Below is a small trained network, with its code and all its weights. Each question gives an input and a target symbol and asks what happens when units are switched off, that is, made to give their printed mean instead of their output.

import numpy as np


def w(rows, s, z=0):
    codes = np.array(rows[::2]) - 128.0
    scale = np.full(codes.shape[1], s)
    scale[-1] = z or s
    return codes * scale


def norm(h):
    return h / np.sqrt((h * h).mean(-1, keepdims=True) + 1e-5)


def softmax(a):
    e = np.exp(a - a.max(-1, keepdims=True))
    return e / e.sum(-1, keepdims=True)


def log_softmax(a):
    a = a - a.max(-1, keepdims=True)
    return a - np.log(np.exp(a).sum(-1, keepdims=True))


def net(x, mask):
    ids = ['αβγδεζηλμπστφψω'.index(c) for c in x.split()]
    T = len(ids)
    res = E[ids] + P[:T]
    u = 0
    for l in range(3):
        r = norm(res)
        for j in range(2):
            rows = slice(2 * j, 2 * j + 2)
            q, k, v = (r @ M[l][rows].T for M in (Q, K, V))
            z = softmax(np.where(np.tri(T) > 0, q @ k.T / 2**0.5, -1e9)) @ v
            o = O[l][rows]
            res = res + np.where(mask[u + j], z, o[:, -1]) @ o[:, :-1]
        u += 2
    return log_softmax(norm(res)[-1] @ U[:, :-1].T + U[:, -1])


Q, K, V, O = {}, {}, {}, {}
E = w([
[99,47,142],'α',
[174,180,112],'β',
[128,112,133],'γ',
[128,110,137],'δ',
[68,23,234],'ε',
[154,168,157],'ζ',
[137,111,145],'η',
[82,106,246],'λ',
[96,252,131],'μ',
[139,11,171],'π',
[17,75,117],'σ',
[128,99,80],'τ',
[171,81,158],'φ',
[141,198,55],'ψ',
[150,169,159],'ω',
],0.021)
P = w([
[118,8,2],'0',
[146,129,126],'1',
[136,135,111],'2',
[116,123,91],'3',
[115,120,88],'4',
[129,103,86],'5',
[120,112,89],'6',
[124,92,113],'7',
[138,126,111],'8',
[128,109,90],'9',
[130,96,105],'10',
],0.0057)
Q[0] = w([
[59,135,212],'L0H1',
[157,180,97],'L0H1',
[114,212,172],'L0H2',
[2,145,144],'L0H2',
],0.0098)
K[0] = w([
[235,248,197],'L0H1',
[29,159,2],'L0H1',
[238,74,19],'L0H2',
[236,140,198],'L0H2',
],0.0069)
V[0] = w([
[57,118,5],'L0H1',
[163,105,178],'L0H1',
[68,1,59],'L0H2',
[3,156,203],'L0H2',
],0.0056)
O[0] = w([
[182,177,171,108],'L0H1',
[99,133,107,99],'L0H1',
[165,151,82,6],'L0H2',
[102,120,9,119],'L0H2',
],0.011,0.0014)
Q[1] = w([
[253,159,170],'L1H1',
[222,120,101],'L1H1',
[54,58,243],'L1H2',
[24,210,59],'L1H2',
],0.0063)
K[1] = w([
[139,254,193],'L1H1',
[102,193,111],'L1H1',
[95,176,61],'L1H2',
[152,73,179],'L1H2',
],0.0066)
V[1] = w([
[39,185,148],'L1H1',
[137,188,218],'L1H1',
[65,163,2],'L1H2',
[246,205,185],'L1H2',
],0.0096)
O[1] = w([
[92,46,170,245],'L1H1',
[97,46,248,250],'L1H1',
[74,149,86,102],'L1H2',
[98,177,172,207],'L1H2',
],0.012,0.0018)
Q[2] = w([
[59,165,112],'L2H1',
[11,126,180],'L2H1',
[17,208,132],'L2H2',
[192,2,183],'L2H2',
],0.0078)
K[2] = w([
[153,74,149],'L2H1',
[168,130,92],'L2H1',
[116,254,133],'L2H2',
[116,51,93],'L2H2',
],0.0085)
V[2] = w([
[67,242,218],'L2H1',
[8,54,87],'L2H1',
[175,81,118],'L2H2',
[166,206,62],'L2H2',
],0.013)
O[2] = w([
[179,252,28,254],'L2H1',
[70,244,254,195],'L2H1',
[147,193,239,57],'L2H2',
[67,88,126,52],'L2H2',
],0.0079,0.0043)
U = w([
[87,58,93,65],'α',
[216,148,156,116],'β',
[138,104,60,67],'γ',
[143,95,39,119],'δ',
[14,16,179,120],'ε',
[166,106,225,217],'ζ',
[144,100,69,46],'η',
[26,79,175,10],'λ',
[10,254,163,222],'μ',
[123,14,130,131],'π',
[2,74,91,101],'σ',
[134,108,87,28],'τ',
[173,58,126,92],'φ',
[135,143,102,3],'ψ',
[121,110,186,33],'ω',
],0.0088,0.0047)

Each question gives the input, a string of symbols that net reads in full, and the target symbol t.
The units are the heads (2 rows each of Q, K, V and O). Each row of codes is followed by its name. A weight is (code - 128) times the scale printed after its matrix; where a second scale follows, it is the last column's (O and U).
mask holds one flag per head, layer by layer. A switched-off head (its flag False) gives its mean, the last column of its rows in O, instead of its output. The means were averaged over made-up inputs and are rounded, as every weight is.
A unit's drop is (log p(t) with every unit on - log p(t) with that unit switched off) / (log p(t) with every unit on - log p(t) with every unit switched off).
The circuit of an input: a set's keep is (log p(t) with only the set's units on - log p(t) with every unit switched off) / (log p(t) with every unit on - log p(t) with every unit switched off). Starting from all 6 units, units are removed one at a time, each time the one whose removal leaves the highest keep (on an exact tie, the one counted first), for as long as the keep stays at least 0.8.
units of the circuit, in order: the units of the circuit, biggest drop first
heads that matter: for each layer, one digit per head in row order, 1 if its drop is at least 0.15 and else 0, layers parted by /
drop of u: that unit's drop, to one decimal
input μ μ μ τ δ σ λ, target μ: units of the circuit, in order => (L2H1, L1H2)
input μ μ β ζ ζ μ δ δ δ, target μ: units of the circuit, in order => (L2H1, L1H1)
input μ λ ζ μ μ φ μ σ ε α, target μ: heads that matter => 00 / 10 / 10
input μ μ δ, target μ: heads that matter => 00 / 01 / 10
input ζ μ ε μ ζ δ ε α ε ζ β, target ζ: units of the circuit, in order => (L1H1)
input μ μ π μ μ β η, target μ: units of the circuit, in order => (L1H1, L2H1)
input ζ μ δ β, target ζ: units of the circuit, in order => (L1H1, L0H2)
input μ μ μ ζ ε μ ε, target μ: units of the circuit, in order => (L2H1, L1H2)
input μ μ μ τ μ μ ε, target μ: heads that matter => 10 / 11 / 10
input μ σ μ η, target μ: heads that matter => 00 / 00 / 10
input μ ζ ε σ ζ α, target μ: heads that matter => 00 / 10 / 11
input μ μ μ μ σ, target μ: heads that matter => 00 / 10 / 10
input ε ε η, target ε: drop of L1H1 => 0.2
input μ ε φ, target μ: drop of L1H2 => 0.1
input μ μ μ β β μ ε δ μ ζ σ, target μ: drop of L2H1 => 0.8
